12.5  20.0  -1.4  62.2 value 20.0

-12.2  -20.7  -44.1   59.7   47.0  -30.3 value 47.0

 14.9  -34.1  -26.2   53.4  -52.7   -7.3  -19.3 value 14.9

  0.4   -1.9   59.2  -52.6   27.0 value 27.0

 -3.6   46.5  -36.9   -1.4 value -1.4

 12.8   17.2   15.9    9.5  -17.7  -22.1
-53.2  -51.8  -44.8  -53.3   52.6   42.0
value 42.0

 -8.5   29.3   51.4   34.9    0.7  -14.2    1.1 value 34.9
---
-906,-661,-506,315
-439,-644,-409,100
-115,-113,564,-788
⇒ -439

47,130,135,101
234,107,76,28
⇒ 47

9827,8787,9440,5611,6753,7997,3930
8271,2086,2272,4513,4401,5057,3442
⇒ 9827

5,-17,-25,33,-26
10,18,12,-20,0
1,12,5,-11,11
⇒ 10

13,-17,-41,0,20
-18,7,-9,41,-33
⇒ 13

51,82,39,56
52,19,71,91
⇒ 51

18,25,7,21,19
6,38,41,-14,14
15,-22,34,7,-36
⇒ 6

204,177,69,586,407,751,562
358,745,795,14,712,592,102
149,25,901,549,861,260,124
⇒ 358
---
array([[-146.0, -134.8, -128.7, -126.1, -131.5, -105.7, -151.3],
       [ 207.2,  -69.0, -123.7, -132.7, -144.7,  -96.7,  -81.7],
       [-144.5,   -8.4, -153.9,  -86.6, -149.9, -123.4, -124.3]]) out -128.7

array([[-0.033,  0.010, -0.037, -0.057,  0.206, -0.034],
       [-0.064,  0.067,  0.120,  0.099, -0.193,  0.156],
       [ 0.121,  0.040, -0.014, -0.002,  0.175, -0.024]]) out -0.037

array([[ -3.535,   1.016,  -4.200,   4.966,  -0.708,  12.315,  14.718],
       [ -5.130,  -4.733, -15.944,  -0.021,   4.829,   3.688,  12.114],
       [ 15.093,  -3.465,   3.177,   8.124,  10.652,   1.919,  11.338]]) out -4.200

array([[ 131.3,   37.1,  211.4,  195.3,  149.6,  -35.7, -162.8],
       [ 156.2,   14.8,  208.2,  160.7,  -26.0,  194.1,  109.3],
       [ 175.7,   44.1,  155.7,  210.8,  241.6,  146.8,   42.2]]) out 211.4

array([[-0.148, -0.131, -0.096, -0.076,  0.132,  0.081,  0.046],
       [-0.153,  0.066, -0.037,  0.145, -0.001, -0.136,  0.050],
       [-0.094,  0.024, -0.130,  0.113, -0.101,  0.133, -0.046]]) out -0.096

array([[ -3.7,  11.9,   1.5,  -1.3,  -6.5],
       [ -4.3,  15.9,   7.3,  -2.2, -10.2],
       [ -7.4,  -3.8, -12.5,  -6.9,  -1.2]]) out 1.5

array([[-2.2, -0.1, -1.2,  0.6,  0.5],
       [ 1.1,  0.0,  2.0,  1.7,  2.1],
       [ 0.8, -1.2,  0.4, -0.2, -1.7]]) out -1.2

array([[ -1.11,  -6.87,   2.43,  13.95],
       [  6.89,  -1.57,   1.89,  -2.00],
       [  1.68,   5.10, -12.99,   6.65]]) out 2.43
---
[[48, 96, 86, 48, 54, 66], [46, 34, 64, 97, 83, 21]] result: 97, 96
[[572, 610, 406, 754, 657], [640, 620, 226, 933, 655], [643, 635, 393, 812, 666]] result: 933, 812
[[3805, 6045, 9568, 3028, 7360, 4269, 4033], [6763, 3429, 7080, 5192, 5950, 7346, 9414], [1970, 7334, 5698, 8244, 4094, 4391, 2578]] result: 9568, 9414
[[67, 54, 62, 13], [34, 44, 36, 89], [49, 62, 36, 68]] result: 89, 68
[11, 96, 26, 24] result: 96, 26
[[49, 49, 35, 46, 64, 49, 49], [30, 61, 56, 27, 53, 30, 81], [73, 41, 39, 76, 60, 72, 19]] result: 81, 76
[2, 3, 2, 9] result: 9, 3
[313, 612, 796, 230] result: 796, 612
[3, 5, -33, -7, 12, 27, -22] result: 27, 12
[9, 1, 4, 5, 8, 4] result: 9, 8
---
[[52.5, -30.9, -1.2, 6.6], [37.7, 19.3, 46.7, -11.3]] | -11.3
[[-49.1, -45.8, -31.2, 11.8], [-15.0, -17.3, -10.3, -6.5], [57.0, 4.5, 47.3, -9.7]] | -6.5
[[-12.3, 16.8, 49.1, -29.0, -36.7], [-1.9, 5.7, 13.6, 4.1, 30.2]] | 30.2
[[12.1, 27.5, -23.0, -13.6, 38.7], [2.1, -33.8, -14.9, -17.7, 58.3]] | 58.3
[[-11.7, 25.2, 25.2, 37.4, 8.6, -21.7, 32.3], [23.2, 50.4, 50.4, 33.5, 28.5, -30.0, 27.7], [28.3, 44.9, 44.9, 31.6, 45.9, -8.7, -7.1]] | 27.7
[[2.3, 10.9, 14.4, -50.0], [48.0, -25.8, -1.6, 41.5]] | 41.5
---
[ -1.3  29.6 -55.0   5.9] --> -1.3, 5.9

[[  6.5   4.2  14.7 -28.7]
 [-22.4 -17.2 -50.5  54.6]
 [ 53.6 -28.8 -23.3 -12.9]] --> 6.5, -12.9

[ 22.7 -10.1 -46.9  29.8 -49.4  48.1 -26.0] --> 22.7, -26.0

[[-22.8   0.0 -33.1 -11.9  40.7   8.6 -14.7]
 [ 47.4 -24.7 -31.6   5.0  11.0  -1.7 -19.9]
 [ 18.4  -5.6 -54.8  20.4 -46.2   0.0   9.8]] --> -22.8, 9.8

[ 32.4 -57.9  38.4  14.1  59.7 -37.8  54.0] --> 32.4, 54.0

[-47.6 -39.0  50.8  13.9 -54.1] --> -47.6, -54.1

[ 15.9  44.9 -46.5  54.8  48.6] --> 15.9, 48.6

[-47.6 -18.3 -21.8 -23.8 -30.0] --> -47.6, -30.0
---
[[  4.6 -34.7  -8.9   7.0  15.8]
 [-29.9  16.0   6.3  12.3  17.5]
 [-35.2  59.0 -63.4  58.4  34.9]]
58.4

[[ -2.9 -52.9  -1.3  19.0  -3.6 -21.5]
 [-16.5   1.6  36.1  10.6  28.1 -27.9]
 [-16.9 -14.6  25.1 -11.3  26.1  19.9]]
26.1

[[ -1.2   8.2  12.1  11.2 -12.4  -1.2]
 [  6.3  -5.1  11.7  -7.3  13.0   0.8]
 [ -2.2  -1.9 -17.6 -58.3   4.4   9.8]]
4.4

[[ 26.3  46.7  18.1  24.6  35.3]
 [-38.6 -11.8   4.2 -31.8 -49.2]
 [ 33.2   5.4  -2.7  27.4  51.0]]
27.4

[[ 28.2  -2.7   9.6   8.2  -3.9  -2.5]
 [-23.7   0.9   5.8   0.4 -10.1   0.4]
 [ 62.4   3.0  -1.5   4.2 -10.0   4.5]]
-10.0

[[-28.5  38.9 -28.5  20.3   6.5]
 [-21.2 -38.7 -25.7  54.1 -18.1]
 [ -9.2 -37.6 -18.6 -53.2   7.1]]
-53.2

[[  6.5   0.4  -6.5  -2.3]
 [  4.1 -63.7  -7.0   1.8]
 [  3.2  -7.5  -1.4  -1.4]]
-1.4

[[-50.5  -0.4 -14.8  14.1  -1.4   5.8]
 [ 20.8  -3.2 -17.4  29.7  -9.4  -6.9]
 [ 11.1  -5.4   2.0   3.1   7.9  -0.2]]
7.9

[[ -8.0  -0.2  31.2 -56.7]
 [ -3.4   5.5  57.2 -43.1]
 [-12.6  12.5  63.7 -32.9]]
63.7

[[  0.3  -2.2  30.9 -35.5  23.5  31.0  42.7]
 [  8.8  21.5   8.9  -3.3  -5.0  55.6  33.5]
 [-14.9  17.0  37.4 -21.6   7.2  37.3  40.4]]
37.3
---
[[ 13.6 -49.1 -11.1 -19.6  15.5]
 [  7.0  25.0  -5.2 -19.5 -37.4]] result: -19.5

[-27.6   2.7 -37.1 -45.9] result: -37.1

[[ 20.7 -29.9 -12.2 -47.3]
 [ 42.6 -34.5  -2.3 -35.0]
 [-41.2  21.4   5.9  57.4]] result: 5.9

[[  3.9 -48.9  52.8  -9.1 -13.2]
 [  7.9  49.9   3.8  -1.6 -18.1]] result: -1.6

[51.3 -7.2 26.2  8.2 12.6] result: 8.2

[  8.6 -43.9  29.0  15.8 -51.0 -36.9] result: -51.0

[[ 18.4 -35.4  37.1   5.2  32.1  -3.8   4.8]
 [ 11.6  -5.1 -17.8 -23.0 -45.8 -21.2  -9.1]] result: -21.2

[-31.9  31.3  16.5 -57.8 -44.3] result: -57.8
